Below is a small trained network, with its code and all its weights. Each question gives an input and a target symbol and asks what happens when units are switched off, that is, made to give their printed mean instead of their output.

import numpy as np


def w(rows, s, z=0):
    codes = np.array(rows[::2]) - 128.0
    scale = np.full(codes.shape[1], s)
    scale[-1] = z or s
    return codes * scale


def f(y):
    return y / 2 * (1 + np.tanh(0.7978845608 * (y + 0.044715 * y**3)))


def softmax(a):
    e = np.exp(a - a.max(-1, keepdims=True))
    return e / e.sum(-1, keepdims=True)


def log_softmax(a):
    a = a - a.max(-1, keepdims=True)
    return a - np.log(np.exp(a).sum(-1, keepdims=True))


def net(x, mask):
    ids = ['ΣΩγεζφ'.index(c) for c in x.split()]
    T = len(ids)
    res = E[ids] + P[:T]
    u = 0
    for l in range(2):
        r = res
        for j in range(3):
            rows = slice(2 * j, 2 * j + 2)
            q, k, v = (r @ M[l][rows].T for M in (Q, K, V))
            z = softmax(np.where(np.tri(T) > 0, q @ k.T / 2**0.5, -1e9)) @ v
            o = O[l][rows]
            res = res + np.where(mask[u + j], z, o[:, -1]) @ o[:, :-1]
        u += 3
        y = f(res @ A[l][:, :-1].T + A[l][:, -1])
        res = res + np.where(mask[u : u + 8], y, B[l][:, -1]) @ B[l][:, :-1]
        u += 8
    return log_softmax(res[-1] @ U[:, :-1].T + U[:, -1])


Q, K, V, O, A, B = {}, {}, {}, {}, {}, {}
E = w([
[225,21,121,103,154,140,139,219,95,26],'Σ',
[128,112,67,215,220,64,143,158,58,115],'Ω',
[186,84,139,202,147,119,100,141,189,191],'γ',
[159,146,134,130,105,127,184,126,220,101],'ε',
[143,23,187,158,116,99,250,23,180,176],'ζ',
[63,18,208,144,162,117,136,176,151,60],'φ',
],0.019)
P = w([
[110,114,158,73,173,95,213,78,71,3],'0',
[75,163,72,160,142,110,135,127,175,125],'1',
[68,193,85,137,165,94,160,147,144,135],'2',
[118,179,78,117,135,62,137,106,152,138],'3',
[130,129,151,141,93,171,136,149,112,119],'4',
[147,121,178,133,76,158,150,131,75,130],'5',
[144,135,125,125,100,161,145,129,118,134],'6',
[116,153,158,122,123,155,145,139,126,133],'7',
[190,147,82,116,100,122,146,141,113,122],'8',
[139,112,87,118,130,118,146,136,95,116],'9',
[102,164,138,116,137,119,149,135,120,132],'10',
],0.012)
Q[0] = w([
[62,106,149,235,62,166,181,128,138,96],'0.h1',
[124,186,99,122,132,93,54,139,126,166],'0.h1',
[140,165,108,110,159,90,131,164,135,201],'0.h2',
[127,65,148,73,179,89,184,133,193,114],'0.h2',
[138,194,212,71,98,38,190,168,161,94],'0.h3',
[178,92,140,255,124,46,189,180,138,155],'0.h3',
],0.007)
K[0] = w([
[89,123,114,238,112,124,187,144,101,55],'0.h1',
[175,73,134,176,110,219,102,211,78,248],'0.h1',
[203,80,103,16,61,163,177,131,77,202],'0.h2',
[121,95,158,121,216,201,129,71,108,27],'0.h2',
[76,173,174,45,111,120,175,141,96,124],'0.h3',
[56,136,253,126,129,71,115,110,65,173],'0.h3',
],0.0065)
V[0] = w([
[187,166,165,72,82,170,79,78,2,96],'0.h1',
[168,177,158,80,155,125,174,151,125,110],'0.h1',
[74,78,120,79,184,72,158,66,99,72],'0.h2',
[157,121,114,139,134,155,93,102,124,224],'0.h2',
[84,171,193,168,108,103,136,104,155,90],'0.h3',
[196,115,228,78,178,151,186,118,156,135],'0.h3',
],0.0075)
O[0] = w([
[211,137,180,158,137,57,158,255,92,128,35],'0.h1',
[171,138,156,163,186,101,225,97,169,165,139],'0.h1',
[93,204,202,111,192,78,157,96,39,68,251],'0.h2',
[98,104,151,197,195,109,73,183,131,97,44],'0.h2',
[23,49,146,111,248,181,197,151,219,155,178],'0.h3',
[126,92,142,64,164,69,117,82,106,117,224],'0.h3',
],0.007,0.015)
A[0] = w([
[178,44,162,173,176,67,104,99,121,164,254],'0.n1',
[17,94,84,165,75,157,134,82,125,171,145],'0.n2',
[47,97,162,20,106,93,177,86,186,3,217],'0.n3',
[108,95,147,84,61,86,143,194,140,57,126],'0.n4',
[128,160,116,116,36,112,187,122,123,174,124],'0.n5',
[81,160,148,31,149,66,214,140,163,138,153],'0.n6',
[96,115,101,154,128,109,72,135,171,92,126],'0.n7',
[135,128,78,84,123,144,179,109,172,95,93],'0.n8',
],0.0071,0.0025)
B[0] = w([
[171,185,115,84,185,137,113,160,178,97,156],'0.n1',
[169,153,78,143,141,125,114,201,82,166,154],'0.n2',
[195,95,92,176,112,159,36,135,137,110,254],'0.n3',
[171,86,2,103,103,43,189,90,121,197,134],'0.n4',
[152,102,96,93,154,89,90,184,123,54,135],'0.n5',
[147,70,116,113,70,160,168,126,110,105,209],'0.n6',
[155,115,159,132,177,85,138,42,64,145,128],'0.n7',
[97,55,191,169,50,175,164,136,119,130,154],'0.n8',
],0.0079,0.035)
Q[1] = w([
[149,70,127,164,154,117,148,255,173,107],'1.h1',
[140,98,37,114,52,158,183,133,144,150],'1.h1',
[102,173,78,84,176,80,162,177,145,219],'1.h2',
[126,138,80,107,106,162,93,74,89,160],'1.h2',
[176,134,160,94,124,131,81,147,148,174],'1.h3',
[139,22,128,94,51,161,61,184,79,26],'1.h3',
],0.0077)
K[1] = w([
[140,96,82,196,101,122,104,248,171,193],'1.h1',
[160,113,125,75,113,84,123,100,97,141],'1.h1',
[100,123,139,1,126,34,73,194,164,206],'1.h2',
[198,106,82,146,137,115,79,129,49,146],'1.h2',
[93,90,122,123,100,120,134,127,159,124],'1.h3',
[118,83,100,200,115,127,148,81,71,54],'1.h3',
],0.0074)
V[1] = w([
[143,130,145,59,128,125,80,181,177,142],'1.h1',
[149,128,94,74,131,90,75,144,58,179],'1.h1',
[100,206,84,171,141,214,199,76,140,116],'1.h2',
[108,170,167,122,172,129,117,62,114,124],'1.h2',
[155,96,206,178,146,125,78,54,160,114],'1.h3',
[125,159,141,62,99,118,255,193,163,100],'1.h3',
],0.0089)
O[1] = w([
[96,188,129,184,133,166,245,115,103,178,76],'1.h1',
[90,84,113,157,170,81,138,135,99,231,93],'1.h1',
[182,95,107,138,165,140,131,177,115,101,83],'1.h2',
[142,202,129,156,101,150,92,121,49,123,87],'1.h2',
[111,202,191,156,107,72,151,83,148,115,253],'1.h3',
[126,73,154,187,125,81,93,143,79,31,43],'1.h3',
],0.011,0.026)
A[1] = w([
[143,249,183,197,59,96,176,150,91,23,128],'1.n1',
[147,94,129,148,83,155,216,148,188,122,102],'1.n2',
[58,44,116,115,34,98,160,89,98,156,67],'1.n3',
[83,173,210,126,73,137,109,157,18,180,100],'1.n4',
[48,109,14,122,132,114,121,72,98,216,160],'1.n5',
[192,192,66,198,165,193,88,145,148,175,177],'1.n6',
[120,147,119,125,95,88,109,125,154,34,5],'1.n7',
[97,74,137,254,134,129,108,122,80,149,81],'1.n8',
],0.0061,0.0028)
B[1] = w([
[184,64,154,136,67,34,69,118,227,148,222],'1.n1',
[178,172,222,122,198,143,80,161,140,210,247],'1.n2',
[118,166,242,65,103,165,90,86,107,95,220],'1.n3',
[178,255,123,40,137,100,50,131,17,176,124],'1.n4',
[74,127,72,180,78,83,162,198,165,151,160],'1.n5',
[99,185,219,212,104,123,144,105,60,112,166],'1.n6',
[124,208,150,119,179,53,157,181,104,154,245],'1.n7',
[98,111,93,136,199,163,121,106,9,104,139],'1.n8',
],0.0073,0.012)
U = w([
[120,128,94,235,20,105,183,21,154,85,143],'Σ',
[116,76,41,136,115,166,152,94,254,114,209],'Ω',
[131,109,155,105,126,78,14,134,105,193,3],'γ',
[55,80,148,117,134,95,206,174,237,64,89],'ε',
[61,170,134,32,137,135,123,97,146,88,84],'ζ',
[170,137,46,158,38,200,157,67,159,29,207],'φ',
],0.006,0.0016)

Each question gives the input, a string of symbols that net reads in full, and the target symbol t.
The units are the heads (2 rows each of Q, K, V and O) and the neurons (one row each of A and B). Each row of codes is followed by its name. A weight is (code - 128) times the scale printed after its matrix; where a second scale follows, it is the last column's (O, A, B and U).
mask holds one flag per unit, layer by layer, with each layer's heads first. A switched-off unit (its flag False) gives its mean, the last column of its rows in O or B, instead of its output. The means were averaged over made-up inputs and are rounded, as every weight is.
A unit's drop is (log p(t) with every unit on - log p(t) with that unit switched off) / (log p(t) with every unit on - log p(t) with every unit switched off).
The circuit of an input: a set's keep is (log p(t) with only the set's units on - log p(t) with every unit switched off) / (log p(t) with every unit on - log p(t) with every unit switched off). Starting from the 12 units with the biggest drops (on a tie, the unit counted first), units are removed one at a time, each time the one whose removal leaves the highest keep (on an exact tie, the one counted first), for as long as the keep stays at least 0.8.
units of the circuit, in order: the units of the circuit, biggest drop first
top k neurons: the k neurons with the biggest drops, biggest first
top k neurons in layer l: the k neurons of layer l with the biggest drops, biggest first
heads that matter: for each layer, one digit per head in row order, 1 if its drop is at least 0.15 and else 0, layers parted by /
input γ φ γ φ φ φ Ω, target Ω: units of the circuit, in order	(1.h3)
input Ω ε ε ζ Ω, target φ: heads that matter	011 / 011
input ε ε ζ φ φ ζ γ ζ Σ ζ, target ε: top 2 neurons	(0.n6; 0.n8)
input φ ζ Σ φ ζ Σ ζ, target ζ: heads that matter	010 / 010
input γ Σ ζ γ ε, target Ω: units of the circuit, in order	(0.h2; 1.h3)
input ε φ ζ γ, target φ: heads that matter	011 / 111
input ζ ζ ζ Ω, target ζ: units of the circuit, in order	(0.n3; 1.n1)
input ζ γ φ Σ, target Σ: heads that matter	010 / 001
input γ Ω γ, target Σ: units of the circuit, in order	(1.n6; 1.h1; 0.h2)
input Σ φ γ, target ε: units of the circuit, in order	(1.n5; 0.n3; 1.h1; 1.h2)
input ζ ζ φ γ ζ φ ζ γ, target ζ: heads that matter	100 / 010
input Ω ζ Ω, target γ: heads that matter	011 / 110
input γ γ Σ, target Ω: heads that matter	010 / 101
input ζ ζ ζ φ φ Ω, target ζ: units of the circuit, in order	(0.n3)
input Ω ζ Σ, target φ: heads that matter	000 / 011
input Σ ε φ Σ ζ φ ε φ ζ ζ, target γ: top 2 neurons in layer 1	(1.n3; 1.n8)
input ε ε ε ε φ ζ ζ, target ε: heads that matter	100 / 011
input ε γ ζ γ, target φ: top 3 neurons	(0.n2; 0.n3; 1.n2)
input φ φ ζ ζ γ γ ε Ω φ ε, target ζ: heads that matter	010 / 010
input Ω ε Σ φ, target φ: top 2 neurons	(1.n2; 0.n3)
input γ Ω Ω ζ, target Ω: units of the circuit, in order	(1.h3)
input φ ζ ζ ε ζ ε ζ γ Σ, target ζ: top 2 neurons	(0.n3; 0.n2)
input γ Ω φ ζ ε ζ φ, target Ω: heads that matter	000 / 001
input φ γ γ Ω γ ζ γ ε φ ε, target ζ: heads that matter	000 / 010
input ε γ φ φ φ ζ ζ ζ Σ, target ε: top 3 neurons	(0.n3; 0.n6; 0.n8)
